(in the rows, 128 means zero)
Rows lie near named flat spaces through zero. A row that begins with a name and a colon came from that space; any other row is followed by the name of its block's space that it lies nearest.
q536q45: [123 163 139 122 143 114 156 139 126 166 145 121 127 116  95  85 135 150
 126  90 148 127]
q536q45: [171 175 169 126 185 129 156 103 148 150 118 105 153 127 158 175 121 148
 175 114 124 122]
q306q162: [165 130 128 123 230 130 151 117 157 137 116 116 137 104 110 159 204 160
 137  82 125 144]
q536q45: [ 88  94 102  99  97 133  88 164  97 129 131 124 132  94  97  97  96 138
 139 166 149  92]
q744q112: [100  89 118 116 165 138 101 149 119 147 117  98 150  88  93  93 144 163
 179 143 159  84]
q536q45: [110 104 119 170  61 118  96 128 126 103 117 106 153 161 176 106 113 136
 133 169 143 115]
q213q482: [139 138  89  91  27  91  92 202 104  70 144 155 174 177  91 155 158 160
  68  82 179 213]
q536q45: [115 101 112 100 163 142 123 138 117 140 127 139 113  93  84 121 138 124
 136 129 125 113]
q213q482: [132 127  97 133  88 108 123 140 117 122 126 126 140 133 142 121 120 148
 102 143 133 125]
q744q112: [151 154 119 131 101 108 174 118 120 147 132 166 122 177 105 123 138 107
 102  84 119 165]
q744q112: [107 106 161 129 120 157 124 111 128 117 130 160 104 165 105 131 126  62
 152 119 116 151]
q306q162: [154  97  94 114 175 124 141 133 132 126 111 150 142 141  74 147 213 140
 124  78 132 165]
q213q482: [118 107 152 137 153 153 136  97 131 142 117 138 113 140 122 126 121  87
 171 138 111 113]
q306q162: [129 138 119  95 189 124 142 143 115 184 124 102 146  68  88 104 123 178
 171 126 149  76]
q536q45: [118 164 154 112 134 139 176 101 111 185 144 156  81 118 107 101  62  78
 139 131  98  99]
q744q112: [118 101 123 191  74 121 141  98 138 113 121 148 116 204 147  91 159  86
 104 119 117 158]
q213q482: [156 146 188 102 212 169 144  85 143 144 113 132 118 114 141 204  96  89
 203 137  93 112]
q536q45: [109 154 150 178  79 105 135 122 126 161 128  83 162 155 167  59  94 159
 164 146 162  90]
q213q482: [148  74  86 141 127 130 100 118 129  96  93 124 153 137 162 172 148 138
 135 170 114 118]
q213q482: [129 126 121  83 129 125 102 176 117 108 135 134 156 122  76 149 158 156
 130  93 165 162]
q744q112: [168 125 108 105 199 126 162 118 131 154 110 143 137 119  90 158 176 143
 141  91 118 137]
q744q112: [132 100 142 134 170 145 143 109 137 135 114 149 128 162  86 130 183  99
 163  88 127 154]
q306q162: [135 147  98 123  42  84 129 170  98 138 128 129 187 177 105 100 125 172
 126 105 180 147]
q306q162: [110  87 127 129 172 154 100 119 136 119 117 110 114  84 139 134 128 124
 150 168 114  91]
q744q112: [155 169 123 116 133 104 159 139 126 149 135 130 145 134 111 129 141 157
 115  87 141 147]
q306q162: [121  76 133 154 197 152 108 108 156 113 108 105 129 112 134 131 187 131
 159 135 124 116]
q306q162: [108 115 142 115 205 154 140 111 129 172 126 117 100  71 100 102 119 120
 169 141 115  76]
q213q482: [111 123 132 162 100 125 137 114 134 126 135 136 108 156 135  91 136 103
 106 122 122 139]
q306q162: [ 47  59 138 163  53 161  65 119 110 106 124 116 105 131 163  73  56  74
 160 227 124  67]
q306q162: [ 98  36 106 126 185 168 112 110 127 125 108 154  93 113  76 115 177  81
 152 140 104 113]
q744q112: [163 150 128 135 125 123 156 104 140 115 128 154 111 155 152 170 133 102
  91 112  95 163]
q536q45: [ 84 102 114 112  97 133  99 152  96 150 128 115 135  98 107  80  79 137
 161 175 150  71]
q536q45: [133 163 145 121 131 125 158 120 126 152 142 141 109 129 119 121 108 113
 120 110 118 132]
q744q112: [192 228 119  72 133  99 153 145 126 126 150 126 123  70 177 215  61 171
  60 133 101 134]
q213q482: [161 101 132 105 175 153 108 113 134 104  97 131 151 128 143 217 134 120
 177 149 110 128]
q213q482: [118 147  96  68 148 111 129 173  87 192 132 102 154  47  78  92  78 196
 160 149 162  55]
[143  94 105 121 157 138  98 131 141  86 114 125 131 108 145 180 161 138
 112 144 114 138] -> q306q162
[ 97 100 116 148  98 127 114 130 116 139 124 117 131 130 128  78 114 128
 142 156 140  96] -> q536q45
[137 151 101 105 118 103 148 150 106 163 132 128 143 112 101 106 115 163
 119 117 144 114] -> q744q112
[107 114 108  96 100 137 106 143 100 129 133 140 110  93 122 130  69 114
 121 176 116  94] -> q306q162
[110 106  88 152 103 113 133 123 112 157 119 115 126 113 140  71 106 144
 121 170 125  76] -> q213q482
[122 132 116 118  52 118  92 158 117  81 139 135 137 143 151 151 101 129
  88 147 137 154] -> q536q45
[121 151 173 120 154 142  94 143 150 101 141  90 140  97 156 155 121 152
 146 132 147 130] -> q744q112
[130 136 110 127 113 114 132 134 119 140 128 120 133 115 138 115 108 147
 118 144 130 108] -> q213q482
[114 100 120  82 138 155 105 133 102 131 121 145 112  89 110 157  75 101
 156 176 108  90] -> q536q45
[122  78 111 101 152 153  91 132 117 112 107 128 134  98 123 166 118 123
 161 173 119  99] -> q536q45
[123 126 133 128 178 135 127 128 142 135 131 108 121  90 124 119 149 147
 132 124 130 113] -> q213q482
[124 146 165  87 162 152 108 140 130 119 139 122 123  92 120 168 101 123
 154 132 130 125] -> q744q112
[110 105  80 149   5  73  93 191  87 136 108  95 242 200 102  53 145 213
 171 124 229 124] -> q306q162
[134 134 151 166 124 144 181  58 136 150 125 168  69 170 158 124  95  41
 119 140  63 126] -> q536q45
[106 131 160 101 214 149 124 146 142 147 145 110 117  73  70 105 168 146
 156  87 151 124] -> q213q482
[137  70  82 115 156 129 116 142 123 115 105 144 148 135  79 140 200 141
 132 107 138 147] -> q306q162
[121 185 155 126  71 106 125 149 113 149 143  96 162 132 155 105  60 162
 151 143 163 104] -> q536q45
[ 73  43  90 132 163 148 113 129 107 167 112 124 111  87  66  45 149 123
 168 159 135  62] -> q536q45

Rows lie near named flat spaces through zero. A row that begins with a name and a colon came from that space; any other row is followed by the name of its block's space that it lies nearest.
q806-q290: [170  98  81 124 154 112  94 118 141  87 146 134 118 136 148 136  88  94
 103 188 132 138]
q528-q913: [120 148 113 128 137 122 141 131 120 128 148 118 125 142 126 102 106 118
 133 139 127 106]
q528-q913: [102 164 103 137 134 174 123 117  75 160 163 156 132  96  91 107 151  97
 129 167 156 147]
q233-q670: [ 71 146 100 173 159 141 101  88  80 191 103 154  88 113 131 137 139  34
  79 147 116 180]
q704-q827: [153  95 131 155  95 161 168 162 108 138  62 109 111  51 149 215 146 199
 126  75 117 152]
q78-q811: [ 80 117  97 184 174 110 143 108 108 187  65  73  87 129 130 150  93  77
  83 109 141 123]
q704-q827: [107 117 110 149 116 141 153 199 105 157  97 107 111 135 146 151 113 177
 135 114 111 146]
q418-q442: [114 110 180  71 118  82 138 150 153  94 112 125 118 126  92 121 140 146
 133  57 136 120]
q704-q827: [151 141 112 195 119 165 125  95 134 164 152 103 178 138 154 133 111 125
 156 190 128 104]
q806-q290: [110 149 136 187 138 159  95  47 124 189 122 140 153 130 138 132 161  69
 117 159 129 141]
q78-q811: [129 159 111  96 137 152 136 122 100 114 159 156 121 110 101  98 151 131
 125 137 151 123]
q78-q811: [ 88 167 117  82 167  66 141 135 138 102 202  97 130 195  72  22  62  74
 143 150 161  55]
q418-q442: [ 91 130  79 136 164  73 150 162 109 126 135  85  79 151 127 105  37  68
 106 140 116 107]
q233-q670: [112 133  85 152 157 123 142 123 103 144 126 101 104 118 122 126  88  89
 107 147 142 117]
q704-q827: [ 95  59 103  96 183 114  97 152 113 131  82 105  97  95  37 150 131 101
  79 118 238 169]
q233-q670: [137 149 103 154 139 105 147  99 124 121 136 114 105 129 168 125  81  84
 114 139  85 101]
q78-q811: [ 84 141 121 160 153  94 139 119 133 163 136  74 133 168 111  94  74  78
 132 139 140  87]
q233-q670: [141 165 141  85 127 126 176 108 117  93 150 127 120  88  96 101 140 146
 135  83 146  77]
q233-q670: [149 110 117 103 127 124 139 157 127  96 126 125 117 110 121 139 119 157
 127 120 139 127]
q78-q811: [127 107 135 142 126 134 130 125 125 142  89 120 120 100 127 165 142 135
 115 104 135 145]
q528-q913: [112 137 125 118 137 115 132 147 136 130 135 118 127 173 130  98 115 139
 134 128 126 112]
q806-q290: [127 113 115 130 119 123 142 174 121 124 136 105 129 121 117 135  96 144
 144 136 136 126]
q704-q827: [157 125 103 145 135 142 115 106 129 121 141 132 136 123 147 136 119 116
 122 168 128 128]
q806-q290: [ 79 157 150 176 118 153 108  95 108 198 129 144 147 130 124 123 158  79
 134 142 115 154]
q78-q811: [125 160  77 136 173 117 150  96 112 126 149 103 104 142 128  90  84  87
 105 153 142  80]
q233-q670: [137 151  84 158 148 139 126  99 111 137 151 128 121 134 152 116 100  89
 115 178 117 116]
q418-q442: [147  94 177  90 115 128 104 124 165 106  96 149 144 128 117 148 187 175
 128  85 147 149]
q806-q290: [120 166 130  70 121 122 166 174 114  96 138 155  95 153 140  88 142 185
 133  81  96 112]
q704-q827: [149 126 129 123 123 133 125 118 133 113 136 136 135 118 133 133 133 133
 130 135 127 127]
q806-q290: [131 164 145  69 140 126 142 111 136  99 128 161 110 158 131  84 174 165
 117  80 123 103]
q528-q913: [146 116 132 101 139  96 142 134 156  93 111 112 112 153 143 123 113 155
 119  96 121 100]
q418-q442: [112 126 106  94 148  97 113 144 112 101 134 158  81 133 128 115 111  84
  96 131 110 156]
q528-q913: [144 143 112 128 134 124 149 110 120 111 148 117 124 107 124 120 105 113
 128 136 132  99]
q528-q913: [132 115 124 113 178 135  97  56 139 131  84 143 110 128 112 131 179 107
  74 110 177 136]
q418-q442: [151 139 148 110 107 157 118 103 121 113 139 175 138  90 126 138 180 139
 131 123 124 149]
q78-q811: [ 78 125 163 142 105 132 111 160 124 174 121 134 147 148 111 126 149 127
 150 120 121 162]
q806-q290: [ 95 149 141 124 137 150 145 136 124 163 142  96 164 151  70  85 146 161
 157 121 193  90]
q418-q442: [142 107 131 168 126 145 120 126 157 156 114  88 171 161 140 140 123 164
 149 150 150 111]
q233-q670: [109 156 133 105 140 102 180 108 102 114 116 115  83  76 101 121 119 102
 107  64 128  96]
q418-q442: [113 151 105 118 135 126 122 133 100 123 151 160 101 126 134 110 120  91
 114 148 105 147]
q78-q811: [ 68 115 163 110 122  79 103 182 149 143 134 123 133 195 108  94 110 109
 145 117 115 146]
q806-q290: [133  78 177  59 105  75 136 185 156  68 109 123 114 101  89 149 126 161
 136  58 137 139]
q528-q913: [145  93 150 160 118 135  99  86 141 142  87 136 135  87 142 188 154 104
 110 121 122 165]
q704-q827: [170 136 145 162 100 148 155  78 128 126  99 131 126  67 173 182 148 139
 124  97  87 121]
q233-q670: [112 183 203  79 103 125 157  74 124 115 130 173 122  88 103 103 203 128
 134  38 108 109]
q528-q913: [142 118 136 180 120 122 119  84 143 146 126 104 151 109 145 157 105  84
 132 150 116 120]
q78-q811: [149 106 129 148 125 131 134 113 136 129  97 112 126 102 143 167 128 137
 118 114 127 129]
q528-q913: [112 139 116  68 147 113 144 173 120 100 118 145  86 165 125  93 138 171
 111  89 127 125]
q418-q442: [126 134  80 187 147 160 120 120 113 174 122 111 133 157 163 133 109 122
 120 182 126 131]
q233-q670: [ 51 132 144 200 148 116 117 110 134 224 107  68 157 180 104 110 105  75
 137 139 152 113]
q418-q442: [129 109  93 117 159  98 131 129 116 104 108 123  77 109 131 143  95  90
  85 122 127 137]
q704-q827: [115 145 163  91 113 109 133 141 140 110 148 143 135 148 114  96 141 140
 147 101 117 117]
q806-q290: [134 150  98 119 146 145 148 137 121 125 148 114 133 155 124  93 119 161
 135 145 152  93]
q704-q827: [119 125  63 160 159 144  94 156 121 154 171 110 151 196 131  91  79 109
 137 233 156 129]
[170 158  84 114 140 129 157 105 108  82 159 139  99  97 151 119 100 115
 113 146 109  98] -> q233-q670
[206 115 103 100 132 119 131 110 152  54 137 142 114 118 172 143 113 152
 113 139 108 109] -> q78-q811
[162 123  87 208 129 195  91 104 135 179 139 119 185 166 175 144 131 147
 145 227 138 137] -> q418-q442
[150 123 146  93 120  87 125 139 168  79 169 119 150 162 123  96  96 131
 153 137 123  93] -> q78-q811
[141 135 189 123  75 146 154 142 147 129 138 118 179 109 111 134 160 194
 184  91 130 105] -> q704-q827
[118 100 128 165 155 145 104  81 135 170 121  84 170 105  66 139 131  90
 127 159 218 118] -> q704-q827
[146 162 120 136 100 187 119 126 103 138 160 181 148 119 153 124 172 155
 147 165 104 154] -> q78-q811
[103 130 144 115  76 135 139 235 113 133 151 143 139 149 133 121 123 186
 177 127  89 160] -> q528-q913
[149 157 159  76 118 124 178 122 138  90  96 144  98 126 153 120 174 205
 121  34  98  93] -> q806-q290
[ 96 166 164 174 134 121 128  50 143 179 141 101 166 147 114  97 130  68
 143 130 133  84] -> q704-q827
[168 107 107 122 122 142 113 155 143 102 147 131 148 145 145 133 118 167
 142 169 135 132] -> q233-q670
[ 83 135 141 164 108 129 111 170 131 179 145 118 158 187 137 108 111 123
 163 159 104 143] -> q528-q913
[118 138 153 135 124 125 132 101 136 141 128 119 144 123 114 122 138 116
 136 113 135 112] -> q704-q827
[163 131 127  87 112 117 164 170 142  74 163 109 140 130 119 107 102 189
 161 120 136  82] -> q528-q913
[195 127 129  97 122 132 110  78 146  64 156 170 133  95 146 137 147 120
 119 147 119 127] -> q704-q827
[170  94 104 124 123 113 150 162 137  88 118 100 115 105 145 162  85 159
 128 127 124 117] -> q806-q290
[ 86 147 113 158 176 127  98  72 129 180 119 120 129 181 122  93 133  67
 100 154 152 121] -> q528-q913
[141 104 126 116 132 121  95 134 147 112 132 141 136 150 133 130 129 126
 124 151 133 147] -> q418-q442
[145 122 156 131 121 170 139  92 128 146  66 140 127  88 133 171 205 183
 112  68 144 140] -> q418-q442
[117 135 127 177 120 125 122 125 139 161 133 108 148 166 163 126 100 111
 144 157  95 121] -> q78-q811
[116 153 119 181 153 128 114  77 157 171 181  71 197 196 110  70  85  85
 162 204 171  59] -> q528-q913
[127 139 147 150 134 128 124  67 138 145 127 118 146 113 118 128 137  91
 126 126 140 108] -> q704-q827
[ 96 158 147 152 134 128 138  95 131 167 137 104 151 147 109  98 129 105
 142 124 141  94] -> q233-q670
[138 122 135  98 130 117 135 116 121  98 115 145 100  85 117 144 142 119
 107  94 128 137] -> q418-q442
[115 113 152 194 101 148  93 112 137 183 132 119 179 127 132 155 131  97
 155 171 122 156] -> q528-q913
[152  94  78 207 116 180 157 162  95 172  67  89 115  76 175 217 110 178
 119 138 119 156] -> q704-q827
[135 157 180  90  90 140 150 111 120 106 146 163 138  72  99 125 179 146
 150  79 122 123] -> q418-q442
[ 72 147 145 112 138 100 129 148 128 148 136 121 122 176 104  81 121 109
 134 110 129 119] -> q704-q827
[154 122 149 137  88 149 161 147 125 124 101 126 130  84 152 174 148 188
 145  86 100 132] -> q704-q827
[173  88 162  84  98 144 133 144 141  83 116 138 146  60  90 170 171 190
 143  90 168 141] -> q704-q827

Rows lie near named flat spaces through zero. A row that begins with a name and a colon came from that space; any other row is followed by the name of its block's space that it lies nearest.
q508-q634: [ 86 161 150 127 174 107 139 138 126 152 106 116 135  88 187 136 118 111
  65  84 106 129]
q531-q855: [120 138 151 127 156 148 139 109 103 129 108 141 133  99 156 150 113 149
 107 131  98 153]
q912-q182: [136 143 159 101 101 169 184 138 106 147 160 135 124  84 148 171 115 112
 110 161 125 119]
q531-q855: [126 137 140 125 163 141 122 119 106 114 102 165 141 104 152 141  90 207
 102 140  88 147]
q66-q338: [109 125  75 118 175  84 108 132  93 130  63 167 147 118 128 102  93 110
  83 119 127 128]
q320-q732: [172 156 125 133 150 125 139 130 119 137 134 156 140 116 158 134 119 185
  89 145 117 125]
q912-q182: [116 104 126 124 106 133 107 137 165  81 136 123 132 159  98  95 114 192
 166 131 135 115]
q320-q732: [115 156 125  98  89 143 170 171  94 183 114 131 175 120 162 117 132  67
 124 128 138 145]
q508-q634: [102 130 123 125 124 121 109 142 131 131 104 115 140 146 126  99 131 124
 148 105 133 135]
q66-q338: [176 116 123 142  92 136 143 135 157 112 172 145 155 156 126 124 137 179
 141 158 127 131]
q912-q182: [148 159 159 166 159 117  68 114 127 170 143  99  67 129 127 175 171 133
 146 100 110 127]
q66-q338: [ 50 100 140 114 119 108 145 146 177  94 142  98 126 111 128 120 105  89
 107  94 134  96]
q320-q732: [182 135 110 147 187 126  95  86  92 115  97 173 113 124 122 139 114 204
 111 155 106 144]
q320-q732: [ 77 108 121 135 106 122  87 145 146 118  90 108 166 179 116  76 138 131
 187  90 122 164]
q320-q732: [128 148 133 125 107 139 136 150 134 141 117 118 172 154 154  89 141 154
 147 115 129 151]
q531-q855: [ 97 131 121 104 130 116 125 151 129 122 119 128 118 113 120 118 100 127
 114 121 140  95]
q912-q182: [111 100  84 154 120  65  88 146 152 146 129 123 132 161 101 119 151  47
 133  98 139 122]
q683-q543: [132 121 119 128 125 138 117 121 117 120 105 136 145 148 120 107 128 147
 153 133 126 151]
q683-q543: [138 100 110 159 106 112 138 141 157 116 135 164 214 164 159 110 131 159
 120 130  91 181]
q683-q543: [175 151 140 100  99 153 118 132 154 105 183  82  36 139  63 114 139 179
 178 155 201  35]
q683-q543: [180  98 108 130 108 160 115 109 124  74 123 176 155 167  93 103 107 243
 174 185 119 152]
q912-q182: [ 70 146 145  90  65 135 127 220 124 174 140 139 158 113 144 146  94 125
 139 123 113 110]
q66-q338: [117 133 106 129 169 109 110 134  98 130  76 179 168 116 156 122  90 172
  88 127  90 156]
q531-q855: [195 161 154 140 113 174 102 128  87 165 139 160 125 137 133 169 141 215
 171 170  95 162]
q531-q855: [ 63  92 121  99 109 109 131 147 163  90 143 102  94 114  85 119  98  80
 128 115 160  68]
q66-q338: [148 169 144 126 106 147 112 144 105 183 129  99 110 143 128 130 168 107
 172 119 145 133]
q508-q634: [127 108 102 134  93  95 118 156 147 148 161 126 119 142 100 142 142  60
 135 128 147 102]
q320-q732: [158 145 133 143 142 132 107 124 143 112 124 133 141 154 140 101 132 224
 139 127 118 138]
q508-q634: [116 157 154 139 154 116 146 127 131 163 138 102 117  98 172 154 149  82
  86  95 119 128]
q531-q855: [137 101 111 127 139 126  94 123 129  81 120 174 124 133  96 131  83 220
 134 160 108 119]
q320-q732: [121 130 121 116 125 120 172 135 111 154 135 136 138  96 148 151 125  48
  85 133 133 124]
q66-q338: [135 140 132 132 213 142 114  66  54 131  61 159 101  82 140 162 108 133
  93 137  95 164]
q683-q543: [ 99 129 125 138 133 107 127 141 129 152 112 124 155 128 153 126 137  84
 112  99 114 150]
q508-q634: [173 138 155 141 128 161 151  92 121 132 157 115 104 121 132 156 158 129
 138 148 129 139]
q912-q182: [164 114 148 123 107 168 149 100 146  86 168 118  99 132 100 133 130 174
 157 165 145 111]
q683-q543: [ 50 118  82  85 117  91 137 185 108 141  73 151 179 115 134  89  79  60
  95 107 139 117]
q508-q634: [201 183 147 160 156 153  75  88 108 157 107  87  91 176 124 100 198 189
 194 112 144 156]
q66-q338: [145 142  91 132 115 104  87 172 115 155 103 166 171 164 129 101 120 175
 142 131 118 141]
q531-q855: [162 108 135 170 154 143 151  56 114 125 120 125 143 136 146 144 174  79
 127 130 107 198]
q531-q855: [169 124  97 149 168 117 111 100 104 116  91 174 156 142 135 114 120 179
 111 145 106 163]
q912-q182: [124 119 150 123 126 142 175 116 130 123 157 133 126  89 148 168 118  99
  92 143 116 126]
q66-q338: [185 138  97 135 121 122 144 134 118 138 130 164 169 147 142 109 132 157
 113 155 131 141]
q912-q182: [161 119 113 133  93 131  91 132 146 119 151 111  98 175  72 108 153 149
 195 142 162 105]
q683-q543: [132 116 107 129 108 115 111 152 142 119 130 145 150 154 115 108 118 159
 142 135 129 124]
q683-q543: [133 118 118 147 132 128  95 120 117 129 100 145 153 156 125 118 135 154
 156 126 105 171]
q531-q855: [117 102  94 108  79 106 105 158 152 120 156 107  87 154  54 112 131  74
 172 135 185  65]
q683-q543: [104 134 126 134 143 111 103 136 115 152 106 126 125 124 133 137 131  98
 125 105 116 137]
q912-q182: [138 159 130 114 138 145 125 133  96 146  96 134 137 127 142 110 124 159
 134 130 129 139]
q508-q634: [171 105  99 128 118 119 138 126 129 108 159 171 123 123 102 149 106 149
 109 176 132 104]
q320-q732: [127 126 113 116 133 151 128 104  68 148  75 137 138 130 116 120 135  75
 154 138 133 169]
q508-q634: [ 73 140 166 111 143 173 116 115 110 109  65 103 147 132 146  89 117 179
 168  99 109 172]
[102  67 101 144 180 104 135  72 145  51  98 150 141 121 117 112  97 126
  88 126 111 146] -> q531-q855
[ 87 135 162 128 118 139  92 148 135 140 126 109 114 129 127 144 127 147
 162 104 107 133] -> q66-q338
[ 87 186 154  89 150 136 142 170  95 167  97 129 133  77 179 132  91 148
  83 107 116 110] -> q531-q855
[130 132 123  90 104 159 185 140 102 124 120 149 162 109 142 114 100 125
 113 160 140 129] -> q912-q182
[ 69 185 138 116 156 104 108 186  77 216  68 145 167  92 199 145 110  97
  82  79  84 156] -> q912-q182
[155 107 119 162 182 107 135  71 145  90 130 135 119 122 136 133 135 137
  86 127 117 139] -> q320-q732
[130 108  92 126  94 115 112 144 143 116 120 124 151 177  95  78 138 120
 170 127 156 128] -> q508-q634
[174 123 100 104 119 152 200  99  91 123 123 147 146 115 127 114 129  74
 105 174 163 133] -> q912-q182
[136 143 140 142 175 125 142  96 107 143 114 130 121  98 162 153 136 105
  85 118 109 148] -> q912-q182
[ 97 121 114 139 130  91 115 158 134 149 120 146 159 126 148 137 118 100
 100 106 103 139] -> q683-q543
[189 105 101 134  99 134 160 111 141 105 165 144 137 151 104 118 141 128
 135 171 154 121] -> q508-q634
[150  87 115 142  85 121 126 141 182  83 179 145 146 163 100 120 122 183
 150 154 128 115] -> q66-q338
[148 156 155 148 147 140  61 118 135 130 123 103  84 154 112 125 150 216
 180 112 121 126] -> q912-q182
[120 109  99 104 103 119 147 158 137 104 130 159 162 131 119 104  89 149
 114 150 137 109] -> q683-q543
[150 143 122 109  67 134  90 185 135 151 167 128  98 154  81 132 127 167
 186 152 156  77] -> q531-q855
[127 106 110 132  97 113 100 150 156 114 147 129 127 160  93 115 128 143
 161 132 139 110] -> q66-q338
[141 151 123  98  78 149 134 145 156 119 137  57 107 181  89  42 167 125
 201 115 214  85] -> q683-q543
[ 69 166 156 112  91 124 119 197 144 179 127  88 150 135 161 111 140 105
 147  77 129 123] -> q66-q338
[137 164 152 140 160 137  97 115 111 152 110 111 101 125 142 136 146 157
 139 108 117 139] -> q508-q634
[ 68 105  95  97 138 116 162 145  89 124  66 179 197  97 155 114  71  81
  76 130 105 158] -> q683-q543
[138  83 100 133 110 118 143 110 159  82 147 128 132 151  93 105 129 111
 138 144 152 117] -> q912-q182
[117 127 151 117 113 141 177 113 151 122 164  76  99 111 128 131 153  55
 123 118 164 101] -> q66-q338
[138 106 113 129  92 127 177 144 163 101 150 144 199 151 152  92 123 146
 114 141 128 145] -> q683-q543
[114 124 116 127 118 124 133 137 128 131 108 127 163 146 137  99 132 112
 135 116 130 149] -> q683-q543
[ 79 103 125 132 136 106 120 139 159  96 117 134 156 130 138 112 102 148
 111 105 106 133] -> q912-q182
[126  89 165 141  88 148 172 129 202  68 203 128 156 130 144 144 116 194
 123 146 103 127] -> q66-q338
[102 130 110 125 111  94 110 170 147 146 130 122 140 141 126 112 127 105
 126 104 138 108] -> q683-q543
[119 109 108 116 126 117 116 143 124 109 123 164 132 120 109 135  88 156
 117 148 119 112] -> q508-q634
